Each row has a class, written after it.
[  33   84  -33  -35 -587  231   65  115  428 -449 -110 -116  331   97
 -472 -286  -12 -245  -25 -101 -253  182  819  -45  333 -342  420 -356
 -424  107 -240  338 -267   68  102 -200 -387]
q334
[-558 -160 -153  209  -46  155 -137 -398 -101  -97    6  219 -146  -12
 -159   98   -4  448 -100  233  -35  -49 -234   52  116  168   -3  -75
  -21 -176   96    4  -43 -384 -206  -61   34]
q933
[-297   35  216  131  196  580 -112   -6 -105 -208  281 -219  -22   33
  -85 -159  -75    3  199  210   91  509  154 -179  257  -72 -168 -101
 -400 -127   49  106   -1 -328 -262 -335  123]
q933
[ -56 -191 -176   16  -61  445  -74   74   -5  240 -241    9  103   64
  576  350  194  -10  167  148 -470   48  354 -169  -29  -61  123  241
   53 -316  209 -214 -100  164  104  -59   48]
q292
[  44  -23 -225 -130   16  874  117 -283   82  361 -110 -330   92   -4
  433  344  105  260  293   97 -447  334  279  -49   22  -89 -197  127
  144 -275  -23 -113  -58 -157  165 -170  -96]
q933
[-194  335  239  238  441  -61 -134  -49  150 -166  416  154 -312   54
 -225 -208  -45   43 -226 -174  169   23 -126   98  174  109  -19 -231
 -381  456 -240  228 -259 -123  -90  182  124]
q926
[-432    0  -72   85 -184  422  152 -238 -249  429 -386    8  131  187
  -35 -192  143 -327 -104  629 -246  339   93  329 -135  141   76  -50
  121  168  162  -43  -99   18  -69  275  -29]
q926
[ 285  297   49   86  198 -293 -133  276   73 -161  414  216   69   61
 -280 -143 -105  -33 -100 -329  235  -42  -20  -44  -54  139   50 -139
 -119   63 -145  227   92   14  226  234  316]
q203
[-421 -136   12   84   36  388 -308 -418 -347  -48   -8 -238  -44  234
 -214  204   11 -276   50  333 -417  179  281  -71   98  -38   71  -97
  167 -385  310  182  -41  -66 -170   81  191]
q587
[-254  -79  -79   71 -266  263  -87  -73  -58  -90   78  -47  211  331
  -51 -240  -18 -398 -246  282 -309  191  442  209  -45   40  202 -216
   72   13   89  353 -296  194   12   71   28]
q926
[ 126 -173  -34  273 -158    5  -99 -194   14   33 -200  113 -200  -59
  -12  216  164  149  -42  103   42   75  -10  136  161  105 -285  -51
  -93  193  121   73   12  -57  -25   21  242]
q429
[-504  210 -156   62 -174 -124  -89  -60  -15 -252   81  -67 -204  154
 -342  138 -166  -89  -57 -101 -283   58   38 -220  254 -156  197  -29
  -23 -266  -53  -29   47 -231 -169 -232 -248]
q292
[-120  -55  207  225  200  -68   48 -320   40 -145   49 -285 -124  172
  -68  -27  -23  277   -8 -291  -81   22  422 -157  399  133  430  -54
  288  -34   74  130   11 -107   29 -140  283]
q429
[-560   12  309  124  228  500 -284   38 -203  308  207 -126  -25   31
  160  119  -38 -450   54  435 -192  -31 -301 -142   65  123 -178  -32
  -99 -225  269 -193 -289  -13   10  -71  107]
q696
[ 209 -318  354   91  124 -211  -22 -564  348   32  492   60 -285   78
  380  -94  -76  451  122 -197  360  -83   65 -509  132 -189   38   27
  328   33  119   73    8  -75 -120 -367  338]
q933
[-157   75   73  -17  239   90 -150  312  -15  -50   11  -88 -148 -235
 -144  -91   18 -141 -224   77  372  331  -86   90   72  173  -41  -63
 -188  428 -221   97 -295   86  -25   60  -65]
q853
[-251 -235   26   44   53 -207  -32  -39  103 -190  308 -232  -33  322
 -265 -738 -159 -442 -383   35  391  303  342   37  177  317  389   99
   12  295   34   79  352  176 -234 -132   87]
q429
[-437  118 -356  226 -159 -228 -128 -253 -402 -325  -35  100   -6  -23
 -323  145   44 -163  -24  576  -95  413   95  152 -151  187  155    5
   83 -308   54  251  231 -379 -192   50  -55]
q429
[ 102  -37  -98  -47 -340  336 -170  212  -90 -119   55   67  220 -145
  176  126   -8  -92  212  313 -348   83 -107  -57   -9  -87 -322   48
  -37   57   92 -125  240  -55 -122 -212  220]
q203
[ 139  177   68 -141  -26  343 -375  316   99 -296  122  360  310 -135
  135   64  116    3  198   70 -589   33  -19   -6  265 -126 -182  214
   -6  -51  -35 -329 -137    3   41  -70  222]
q292
[-503 -292 -279  154 -106  568  104 -325 -173  164 -266 -269  291  298
  374  287 -181 -549  -17  564 -357  233  161 -140   97  189  -62  149
  328 -594  422  154   -2 -212  228 -411  100]
q933
[ 207   89   27 -262  189  425  255   46 -142  295 -358 -426  -39 -136
  163  311 -147   20  175   16  -70  247 -143   49    4  -57 -237  240
 -198 -311   50 -164  201   96  -45  182  -74]
q429
[-332  274   13  133   35  218   66   41   -3 -306  138  219    7  476
 -201   25  -33   43 -279 -368  132  249  517  -94   -6  -99  562 -503
 -186  177 -186  567 -576  -76  211   38  -10]
q696
[-484 -153  366  235  117  631  -58 -288  -29  130  305 -208  105  443
  207   -1   17 -314  -59  191 -322  134  248  -61  266  238  403  -59
   -8  412   44   78 -161  -57 -159   51   43]
q203
[-499  112 -170   74 -111  314  133   71 -184  -92 -329 -253  159  156
 -280  119  -95 -428  151  165 -170   17   74 -122   -8  -49  107   46
 -175 -619   46  121  259 -200   75 -331 -277]
q696
[-474  198   45   12  265  668 -288 -441 -375   45 -300 -147 -161  -51
    9  804  292 -106   45  337 -356  305  199  220 -281   25  195 -116
 -100 -139  -34  261 -175 -285 -230  482 -165]
q926
[-146 -155  -29  -14  235  174    0   79  201  177  389  122   60   97
 -243 -177  -40  578  -34 -373 -181 -104  131 -105  505   71  419 -124
   83  486 -104  -89 -117  177  172   56   90]
q587
[ -52 -262  170  134  154  696  -98   63  -76  -28  254 -212  145   43
   71  309 -143  -82  202  131  260  183  192 -264   19  250   23  195
 -247  -46   15  212  209  -86 -149  105  109]
q429
[ -74  103  298  336  179 -481   75 -375  290 -267   38 -129 -553  249
 -317 -272   51 -136 -170 -369   98 -130   73  -63  340 -243   68  153
 -369  146    2   12  455 -104 -234  -45  -25]
q587
[-202 -216   17 -116  148 -329  219 -161   -4  293  -64 -123 -273  133
    2 -193  -20  344 -327 -360  314 -341  -61 -105  -17   67  376 -318
  311   10   89  -29 -136  181   48  -48 -229]
q587
[ -26  118 -169 -121   49   42    5 -420  -90   82  210 -304 -113  155
  279  -34 -269 -403   67  181    7  574  135 -271   64  -79 -136  -69
   76 -712  226   13   35 -279  -37 -229  188]
q933
[-199  -70  -73   99 -155  521 -279 -228  206 -182  373   70 -102  -40
 -403  243  -40  546  195  -66 -332  108  132 -196  259 -198   82   15
 -160  388 -149  119  152 -203 -102  -63  114]
q334
[-203  242  205   19  367 -218 -188   34 -221  -56  122  192 -299   57
  164   -4 -208   27 -157   -6  -88  104 -569 -198 -124  -98 -230   33
 -318 -182   93    3 -255 -252  -30 -116  228]
q203
[-457  129   -6  222  -41  178  -61 -339  -69 -124 -100  -15 -107  296
 -215  217  134  -61 -254  205 -123  188  286   93  126  164   99 -257
  212 -184  216  220 -132 -246   -2   18   11]
q203
[-258   60   -6  170  -35  517   -7 -686   13  312  -31   -2 -301  148
  204  714   -7  476  169   44 -665  -81  -99 -273  -85 -371  -77   70
  214  -28  113   35 -124 -291   81  108   40]
q203
[ 315  140 -107 -289 -118  158  147  666 -105  146  -92  144  253 -191
  152  239   33  597  216 -109 -223 -157 -202  132   51 -170 -372   -3
  103 -280  114 -346 -100  227  147   82 -134]
q853
[ -62   50  223  -96  134  363  259 -124  -61  294   87 -427  218    5
   13 -206 -221  -68  244  -41  300  186 -100  213  -28  -59 -162  -47
 -388  368 -121 -232 -195 -104  147 -143  -60]
q203
[  17  110  -42   35   19   89  -51  -41 -173 -137  183 -274  -63   19
 -119  235  -49  155   27 -329   -2  263  252  106    1   -9  462 -103
 -141   14 -258  332   69   76   16  121  153]
q429
[   6 -150   79  -44   50  357   51 -253  -40   50  -83 -401  137    0
  181 -214   56 -298  269  103   60   71  382  209   33  -96   91  -23
  115  -44  -52  -83  -75  246 -172 -100   16]
q292
[ -70  -51 -358  -50 -102  252   82  -32 -112 -111 -112 -184  156  123
 -211   91   26  202  163 -362 -216 -180  556  -13  -57 -242  428  -68
  558 -139 -105  178  335  161   59  -14   59]
q587
[-195 -344  160 -120  -49  840  -26   -8 -201  275  -56 -225  -46  383
  431  146  145  277  -96 -199  312  253  287  -21 -329  188   81  117
  203 -239  149  -81 -136   29  -43  -40   60]
q696
[ 245 -132  218   46 -192   11  -50  -17  331 -100  524   84  -62  121
  339  -98 -253  289  293 -163  149   65  177 -641  178 -253 -373  162
 -119   52  145 -273 -169 -287  -66 -403  140]
q334
[  90  -38 -159  249 -242  -71  -25 -332 -170 -553  221 -183   67  222
 -223 -148   50 -159   59  -78   -4  545  600  -87  263   71  532 -301
   85 -203  -12  453  208 -237   13   -7  152]
q334
[ 125  212  -20   45  -17   -2  196 -189  125   69 -121  -22 -100  204
 -147 -348 -171  -23 -105   20 -297  397  -24 -122  430  -15 -283 -294
 -277  228  -25  209 -586  -45  261 -163  182]
q926
[ 344   22 -107 -183  -66  -79  -62  -79   28 -151   34 -107 -106 -291
   61  130  -92    4   95   18  275  409  164 -303  144  144  -17 -376
   28   60  -18  157  126 -335 -146 -184  215]
q334
[  44  -82   68  175  110  186 -172   66   44 -181  415 -226  -66 -260
 -576 -555 -157  271  -50 -297  -52  244 -129   99   91  -56  113 -100
 -532  329 -334  147  235 -324   80  124 -103]
q203
[-277  243  158 -108  345  155   23 -327 -168  116   39  -59 -282  276
   90 -216   67  -33 -272 -243  312   52 -350  216 -391  -92  235  -13
   -4  144 -236   88 -135  117   50  126  -10]
q853
[ 208 -238   98   66   43 -207   81   91   79 -156  149 -412  -62  177
  -67 -640 -288 -600  -74   72   22   78   79 -229   79   -8  -14  233
 -192  144    3  222  372  288 -190  -75   29]
q853
[-517   35  -12  184  514  -92 -146 -213   83  176  219  310 -244  105
  -63  462 -135  143  -54  -50 -110 -776  -75 -231  121   59  214 -242
  472 -210  279   33  148 -151 -221  296  -22]
q334
[  59   16   92    8  186  153  -18 -354  -15  409  -82 -256 -299   92
  419  184  219  467  179  -80 -396  241 -105 -130  124   51 -208  307
   16 -261    8 -259 -265  -12  126 -204  140]
q933
[-363   16  -96 -135  -62  354   30  -74 -312   73 -125 -138  148  154
   51   79   70 -173 -122   77   80  513  305  231 -239 -119  461 -312
  204    8   26  304 -260   78  262 -219  106]
q696
[-187  202   36  261  194   21   21 -418   88  -38   96  195 -695  168
  194  370  155  341 -344  -18 -125  -78 -208   26  -57 -278 -247  -40
 -108   35  161  134 -115   31 -101  268    3]
q587
[   5   20  149   95  139 -277  169   14 -117  116  -82  301  -58  363
  -92  141   17  136  -68 -122   33 -380   66 -140  -99  -58   56 -268
  287 -193  270   97   65  -76 -201  391 -268]
q203
[-110   18  100 -255   71 -167 -199   21   98   -1  346   90 -165   96
  -42  -77 -130  385 -130 -282  -78  -86   92  -15  -61 -223  116   60
  189 -332  211 -296  136  -46 -194    4   14]
q292
[-360  -60 -253  101 -343  780  -72  -11 -325  113   13 -200  367  -51
 -127  381   79  -91  400  428 -180  120  277   20    7  105  -82   54
  372  148  180 -228  447 -141  -40  -42  313]
q587
[-258   20   78   13  -77   54  -56 -181  221 -165  -23  113   75  164
 -405  316 -210 -191  229  -87 -115 -336   42 -451  240 -482   -4   -9
 -197 -487  134   48  195 -277  -12 -273 -421]
q429
[ 111   49  248    8  227 -226 -377 -141  -68   54  425  417 -256  145
  247  266   86   79 -122  158  114 -380 -339  -81   -5  234 -369 -199
  489   59  267  -20 -379  325 -230  340  425]
q334
[-347 -219   74  214  168  145 -286 -799  -28   88  359   61  -46  216
 -144  168    0  112  -25  133 -240 -192  120  100  169  189  383 -396
  265  223   78  309 -196 -109  -91  203  303]
q203
[ 238  114   10  -96   91   88   61 -130  276  -64   60  151   81 -212
 -113  137   75  858  -24 -164 -345  -37   34   42  334  105  -62  -87
  100 -364   95 -187  -71 -356  221  233 -111]
q933
[ 177  199  -80  140  -32 -356  180  328  -76 -141 -202  170 -122  192
  101  -40 -144 -198 -118  -31  184  122  -46 -135   58   73 -332   66
 -389 -500   71   64 -201  -17  -56   86 -114]
q429
[ 220 -162  155  109   34  307 -124   14  203 -458  144 -163  -53    4
 -168 -167   85  110  -43 -173 -172  284  623 -286  314 -100  345 -248
 -214  155   19  349  137  -44  -90  -16   65]
q292
[ 230   37 -101  -18   45 -522  288  -30   83   97 -154  -12  -95   99
  122   70 -131  318  -32 -181 -208 -320  345  -62  -14 -161   61 -161
  312 -284  282    3  -10  -25   -5  228 -114]
q853
[-425  -46 -198  119 -162 -175  104 -550  260 -171  134   75 -169  165
   32 -107  -85  354 -117   15   61   71  356  -64  235  -91  142 -159
   54 -368  227  -94 -185 -404  -25 -292 -146]
q926
[  15  230  -32  139   65  -36 -219 -386  190  -47  227   66 -234  154
 -407 -148  176  -31   77 -151   92  217  271   -8   84 -236  -87 -171
 -180  205 -140   15  -87  -69   33   98   13]
q203
[-305   68 -150 -191   86 -348  167   68   -7   43 -173  400  132 -102
 -265  247 -237  166 -146  -31  271 -615 -316 -266  -36  -12  171 -243
  534 -528  212   -9   46 -127  140   27 -230]
q587
[-287  421 -119  191   91  153  -83  316 -109  -35   78  -97 -109  -35
  -17  899 -261 -320   72  108 -159  161  146 -161  219  -66 -256   43
  -47 -438  275   40  198 -249  -24   71  167]
q429
[-230 -193  -64  212  268 -344   24  139   92 -268  195  254 -294  -14
 -125 -439  -55  473 -476  -92   42  143  -79   62  255  193  220  151
    4  120   40  117  167 -119  -98  -15   69]
q587
[-349  -65  248  -81  372  239 -366 -629  -14  298  284  650 -347  544
   -3  184  231  497   -9  142 -190 -231 -437    9  -95   40 -151  193
   36   -5  186 -145 -124   87 -349  252  242]
q696
[-155  -70 -142  -49  -15  438  -33  225  -76 -174   96 -139   -6   37
  -18 -183 -115  395 -246 -191 -353  200  151  -61  -81   27  360  -61
   63  -70 -179  341 -149   17   94  -28  -61]
q334
[-155   66 -172   98  142 -136  155  286  -57  255  -81  129  118 -167
  135   45  -76  108  -38   89   52 -134  110  -24 -147  115  134 -239
  377   97   17  195 -192  -14  216  -83   95]
q926
[  -5  163   79   67  465   92   14  197  -37  101  301  -98  -45  243
  441  -22  -83 -423 -107  -35  330 -123  146   17   26  310 -141 -185
   98  235   70  -18 -403  432  -10  134  325]
q292
[ 195 -164   -1  176  -17  -57   25 -274  150  -44  227  -24 -133  365
 -103   42   44  187  171 -255   45 -249  364 -409  136  -16   98  -90
  314  -43  173  144  533   33 -182  -20  203]
q203
[-380  267  -11  363  331   35  -94 -381 -133  -29  526 -255 -437   67
    5  223 -126  221 -135   60 -177  267  -30  130   43  199   34   30
 -122  190 -131  333 -201 -126   26   68  455]
q587
[  35    8  -76 -266 -187  261  390 -126   34  406 -315 -305  239   42
  149  345   88  141  283   -8 -141    1  393   44  175 -174  -19 -122
  142 -261  343 -494  169 -130  140  -82 -310]
q587
[-260  -72   -1  -23  360  423   23  173 -184   97  -44  -82  -63 -102
  -60   32   51  118   57   23  264  203  -43   22   25 -106   82   54
  163   31  -35  153  174  208  -24 -186  171]
q587
